Below are the code and all the weights of a small trained network. Each question names an input and a class and asks about switching units off, where a switched-off unit gives its printed mean instead of its output.

import numpy as np


def w(rows, s, z=0):
    codes = np.array(rows[::2]) - 128.0
    scale = np.full(codes.shape[1], s)
    scale[-1] = z or s
    return codes * scale


def f(y):
    return y / 2 * (1 + np.tanh(0.7978845608 * (y + 0.044715 * y**3)))


def log_softmax(a):
    a = a - a.max(-1, keepdims=True)
    return a - np.log(np.exp(a).sum(-1, keepdims=True))


def net(x, mask):
    res = np.array(x, float).reshape(1, 4) / 4 @ E
    y = f(res @ A[0][:, :-1].T + A[0][:, -1])
    res = res + np.where(mask, y, B[0][:, -1]) @ B[0][:, :-1]
    return log_softmax(res[-1] @ U[:, :-1].T + U[:, -1])


A, B = {}, {}
E = w([
[203,21,73],'x0',
[191,198,1],'x1',
[225,175,238],'x2',
[127,129,130],'x3',
],0.004)
A[0] = w([
[188,147,170,83],'n0',
[184,203,47,125],'n1',
[153,95,119,95],'n2',
[24,91,69,90],'n3',
[111,95,163,62],'n4',
[83,63,190,118],'n5',
[93,92,164,121],'n6',
[127,66,138,242],'n7',
[73,100,101,118],'n8',
[164,177,79,69],'n9',
[86,125,117,133],'n10',
[114,110,146,139],'n11',
[114,139,155,161],'n12',
[100,172,138,69],'n13',
[98,191,137,102],'n14',
[102,106,167,82],'n15',
[165,139,145,42],'n16',
[157,149,81,152],'n17',
[139,77,138,102],'n18',
[167,72,118,128],'n19',
[95,109,125,157],'n20',
[124,119,138,103],'n21',
[134,129,120,253],'n22',
[155,168,79,75],'n23',
[153,188,184,118],'n24',
[88,70,185,107],'n25',
[171,189,69,90],'n26',
[124,127,145,49],'n27',
[231,162,211,98],'n28',
[176,82,111,100],'n29',
[151,132,124,60],'n30',
[120,134,126,89],'n31',
[90,97,159,106],'n32',
[80,114,114,187],'n33',
[91,73,183,101],'n34',
[172,131,164,64],'n35',
[127,142,120,93],'n36',
[157,128,139,200],'n37',
[50,128,97,89],'n38',
[68,106,88,89],'n39',
[165,135,148,166],'n40',
[161,77,121,76],'n41',
[165,198,65,89],'n42',
[155,107,156,142],'n43',
[216,37,102,118],'n44',
[174,76,117,89],'n45',
[44,255,153,93],'n46',
[123,126,133,184],'n47',
],0.0098,0.0038)
B[0] = w([
[144,95,79,136],'n0',
[170,145,203,217],'n1',
[105,114,129,122],'n2',
[170,86,34,199],'n3',
[142,96,154,109],'n4',
[167,126,195,179],'n5',
[149,128,160,147],'n6',
[119,187,152,251],'n7',
[148,121,91,154],'n8',
[153,99,167,135],'n9',
[134,131,112,144],'n10',
[135,132,141,140],'n11',
[126,141,137,156],'n12',
[98,102,135,110],'n13',
[87,117,137,137],'n14',
[139,112,158,118],'n15',
[132,88,106,96],'n16',
[137,143,154,174],'n17',
[114,117,142,131],'n18',
[87,129,135,161],'n19',
[142,141,121,159],'n20',
[131,121,131,114],'n21',
[128,177,133,242],'n22',
[145,106,165,131],'n23',
[119,133,82,164],'n24',
[163,117,185,163],'n25',
[162,111,179,162],'n26',
[127,96,133,90],'n27',
[170,92,19,208],'n28',
[86,116,133,144],'n29',
[127,102,125,96],'n30',
[129,114,128,106],'n31',
[147,122,153,135],'n32',
[144,157,108,192],'n33',
[159,114,183,155],'n34',
[140,90,98,113],'n35',
[129,116,131,109],'n36',
[128,159,115,190],'n37',
[134,111,78,147],'n38',
[150,103,79,145],'n39',
[134,144,104,166],'n40',
[94,100,132,124],'n41',
[161,106,186,167],'n42',
[132,132,122,149],'n43',
[32,124,136,218],'n44',
[84,107,130,138],'n45',
[3,102,158,210],'n46',
[131,148,133,171],'n47',
],0.031,0.0029)
U = w([
[178,144,202,99],'0',
[107,212,113,254],'1',
[1,139,125,59],'2',
[165,128,45,58],'3',
],0.0082,0.0031)

Each question gives the input, the list of numbers given to net, and the class t.
The units are the neurons (one row each of A and B). Each row of codes is followed by its name. A weight is (code - 128) times the scale printed after its matrix; where a second scale follows, it is the last column's (A, B and U).
mask holds one flag per neuron, in row order. A switched-off neuron (its flag False) gives its mean, the last column of its row in B, instead of its output. The means were averaged over made-up inputs and are rounded, as every weight is.
A unit's drop is (log p(t) with every unit on - log p(t) with that unit switched off) / (log p(t) with every unit on - log p(t) with every unit switched off).
The circuit of an input: a set's keep is (log p(t) with only the set's units on - log p(t) with every unit switched off) / (log p(t) with every unit on - log p(t) with every unit switched off). Starting from the 12 units with the biggest drops (on a tie, the unit counted first), units are removed one at a time, each time the one whose removal leaves the highest keep (on an exact tie, the one counted first), for as long as the keep stays at least 0.8.
units of the circuit, in order: the units of the circuit, biggest drop first
most important unit: the unit with the biggest drop
k most important neurons: the k neurons with the biggest drops, biggest first
drop of u: that unit's drop, to one decimal
input [5,0,-8,1], class 3: units of the circuit, in order -> [n3]
input [0,-6,-3,-3], class 0: units of the circuit, in order -> [n5; n25]
input [0,8,-7,-2], class 0: units of the circuit, in order -> [n1; n42]
input [-5,-8,-8,-4], class 0: 4 most important neurons -> [n5; n25; n34; n28]
input [8,8,3,-4], class 0: 3 most important neurons -> [n1; n26; n42]
input [0,0,-6,-3], class 3: units of the circuit, in order -> [n3; n46]
input [-7,7,-2,7], class 0: units of the circuit, in order -> [n1; n42]
input [-4,-6,0,6], class 0: units of the circuit, in order -> [n5; n25]
input [4,7,-3,0], class 0: units of the circuit, in order -> [n1; n42]
input [6,-7,-3,-3], class 0: 4 most important neurons -> [n5; n25; n34; n46]
input [8,2,-3,3], class 2: drop of n24 -> 0.0
input [2,-4,8,-3], class 3: drop of n28 -> 0.5
input [-2,4,8,-7], class 3: drop of n28 -> 0.5
input [-8,3,-3,-4], class 2: drop of n2 -> 0.0
input [4,-3,8,7], class 3: most important unit -> n28
